Each row has a name. Each piece below is followed by the name of the row it came from. Each question is about the rows just above it.

[-2.85  3.81 -0.52 -5.99  0.82  6.08 -4.56] -> q_386
[-0.86 -4.52  2.94 -2.15  1.53  8.00 -6.24] -> q_589
[-5.79 -2.40 -6.68 -2.85  3.81 -0.54 -5.99] -> q_468
[ 0.17 -2.82 -0.20 -2.15  1.53  8.00 -3.29] -> q_344
find: [-2.85  3.81 -0.54 -5.99]	q_468
Which row holds [-0.86 -4.52  2.94 -2.15  1.53  8.00 -6.24]?	q_589
find: [-2.82 -0.20 -2.15]	q_344

[-5.05  0.17 -3.98 -1.95 -2.58  3.55  5.91 -0.64  2.51 -4.38  7.74 -2.93
  0.58  1.80] -> q_719
[-2.02 -0.77 -1.88 -2.72 -3.78  2.69  5.02 -0.83  3.32 -4.34  5.54 -2.96
  0.58  3.37] -> q_569
[-3.77  0.52  0.42 -3.23 -3.52  3.07  3.84 -2.05  3.64 -6.09  5.23 -2.05
 -0.77  4.20] -> q_959
[ 5.02 -0.83  3.32 -4.34  5.54 -2.96  0.58  3.39  3.18 -5.02  7.24 -1.89
  0.80  2.42] -> q_337
Which row holds [-2.05 -0.77]?	q_959
Where do [ 5.02 -0.83  3.32 -4.34  5.54 -2.96  0.58  3.37] appear?	q_569
Which row holds [-2.72 -3.78  2.69  5.02]?	q_569

[-2.94 -1.09 -7.06  0.79 -0.16] -> q_516
[-7.84 -1.94 -3.30 -4.67 -1.84] -> q_19
[-3.70 -2.95 -1.09 -7.06  0.79] -> q_976
[-2.95 -1.09 -3.70 -1.12 -0.89] -> q_870
[-0.08 -1.62  3.76  2.37  2.90] -> q_50
Where do [-2.95 -1.09 -3.70] appear?	q_870
Where do [-2.95 -1.09 -7.06  0.79] appear?	q_976
[-0.08 -1.62] is in which row?	q_50

